Below are the code and all the weights of a small trained network. Each question names an input and a class and asks about switching units off, where a switched-off unit gives its printed mean instead of its output.

import numpy as np


def w(rows, s, z=0):
    codes = np.array(rows[::2]) - 128.0
    scale = np.full(codes.shape[1], s)
    scale[-1] = z or s
    return codes * scale


def norm(h):
    return h / np.sqrt((h * h).mean(-1, keepdims=True) + 1e-5)


def f(y):
    return np.maximum(y, 0)


def log_softmax(a):
    a = a - a.max(-1, keepdims=True)
    return a - np.log(np.exp(a).sum(-1, keepdims=True))


def net(x, mask):
    res = np.array(x, float).reshape(1, 2) / 4 @ E
    u = 0
    for l in range(4):
        y = f(norm(res) @ A[l][:, :-1].T + A[l][:, -1])
        res = res + np.where(mask[u : u + 3], y, B[l][:, -1]) @ B[l][:, :-1]
        u += 3
    return log_softmax(norm(res)[-1] @ U[:, :-1].T + U[:, -1])


A, B = {}, {}
E = w([
[74,129,146,45,130,109,168,167,78,169,255],'x0',
[81,69,87,129,140,153,115,219,114,119,150],'x1',
],0.0044)
A[0] = w([
[81,135,93,103,162,117,173,162,107,150,173,133],'0.n0',
[71,2,49,153,157,177,103,230,116,74,142,4],'0.n1',
[134,120,90,227,151,154,69,113,185,50,28,89],'0.n2',
],0.0043,0.0027)
B[0] = w([
[135,53,170,121,96,184,67,103,169,119,96,200],'0.n0',
[49,177,2,81,240,76,181,252,200,219,31,223],'0.n1',
[173,97,162,113,81,180,91,132,25,126,173,253],'0.n2',
],0.0045,0.0065)
A[1] = w([
[87,122,138,179,122,100,114,124,155,106,142,3],'1.n0',
[167,99,132,171,116,148,88,149,106,135,47,151],'1.n1',
[114,91,147,86,76,143,89,158,96,154,254,100],'1.n2',
],0.0043,0.0018)
B[1] = w([
[170,113,96,37,155,177,67,208,85,150,133,128],'1.n0',
[170,134,161,128,77,116,26,90,74,144,251,230],'1.n1',
[80,70,243,85,130,127,169,3,161,38,74,254],'1.n2',
],0.0036,0.0041)
A[2] = w([
[136,182,124,134,127,73,163,83,134,125,104,111],'2.n0',
[110,112,145,133,104,132,106,121,156,101,124,1],'2.n1',
[75,120,63,138,201,123,133,255,132,144,105,45],'2.n2',
],0.0065,0.00099)
B[2] = w([
[133,132,95,182,170,143,136,199,158,130,93,158],'2.n0',
[103,141,156,158,188,58,164,156,125,144,114,143],'2.n1',
[99,88,44,94,113,76,2,202,166,186,203,254],'2.n2',
],0.0063,0.0074)
A[3] = w([
[175,121,156,159,41,180,85,49,17,75,158,1],'3.n0',
[137,102,146,252,10,170,53,88,16,116,137,79],'3.n1',
[93,160,72,144,129,133,179,111,61,82,134,47],'3.n2',
],0.0028,0.00079)
B[3] = w([
[168,180,3,137,41,202,170,70,93,51,116,246],'3.n0',
[79,130,28,95,52,109,249,53,62,6,186,254],'3.n1',
[115,97,129,164,148,106,166,86,115,81,70,128],'3.n2',
],0.0037,0.0035)
U = w([
[181,157,79,145,34,173,128,56,42,46,142,116],'0',
[86,95,72,83,125,116,56,215,133,187,166,248],'1',
[172,210,134,217,181,123,171,147,167,149,90,30],'2',
[76,97,254,71,144,117,185,56,154,107,142,56],'3',
],0.0097,0.0011)

Each question gives the input, the list of numbers given to net, and the class t.
The units are the neurons (one row each of A and B). Each row of codes is followed by its name. A weight is (code - 128) times the scale printed after its matrix; where a second scale follows, it is the last column's (A, B and U).
mask holds one flag per neuron, layer by layer. A switched-off neuron (its flag False) gives its mean, the last column of its row in B, instead of its output. The means were averaged over made-up inputs and are rounded, as every weight is.
A unit's drop is (log p(t) with every unit on - log p(t) with that unit switched off) / (log p(t) with every unit on - log p(t) with every unit switched off).
The circuit of an input: a set's keep is (log p(t) with only the set's units on - log p(t) with every unit switched off) / (log p(t) with every unit on - log p(t) with every unit switched off). Starting from all 12 units, units are removed one at a time, each time the one whose removal leaves the highest keep (on an exact tie, the one counted first), for as long as the keep stays at least 0.8.
circuit, biggest first: the units of the circuit, biggest drop first
most important unit: the unit with the biggest drop
k most important neurons: the k neurons with the biggest drops, biggest first
k most important neurons of layer l: the k neurons of layer l with the biggest drops, biggest first
drop when u is switched off: that unit's drop, to one decimal
input [3,-7], class 2: circuit, biggest first -> [0.n2 2.n2 2.n0]
input [6,2], class 3: circuit, biggest first -> [1.n2 2.n2]
input [1,-7], class 2: circuit, biggest first -> [0.n2 2.n2 2.n0]
input [0,-2], class 2: 4 most important neurons -> [0.n2 0.n0 0.n1 2.n2]
input [0,-1], class 2: 2 most important neurons -> [0.n0 0.n2]
input [-1,-4], class 0: 2 most important neurons -> [0.n1 2.n2]
input [5,1], class 3: 2 most important neurons -> [0.n1 2.n2]
input [8,3], class 3: most important unit -> 1.n2
input [4,-8], class 2: 2 most important neurons of layer 1 -> [1.n1 1.n2]
input [0,-3], class 2: 3 most important neurons -> [0.n2 0.n1 2.n2]
input [1,-4], class 2: drop when 2.n0 is switched off -> 0.1
input [4,0], class 3: drop when 0.n1 is switched off -> 0.2
input [1,-5], class 2: drop when 2.n0 is switched off -> 0.1
input [4,-4], class 3: drop when 0.n1 is switched off -> 0.4
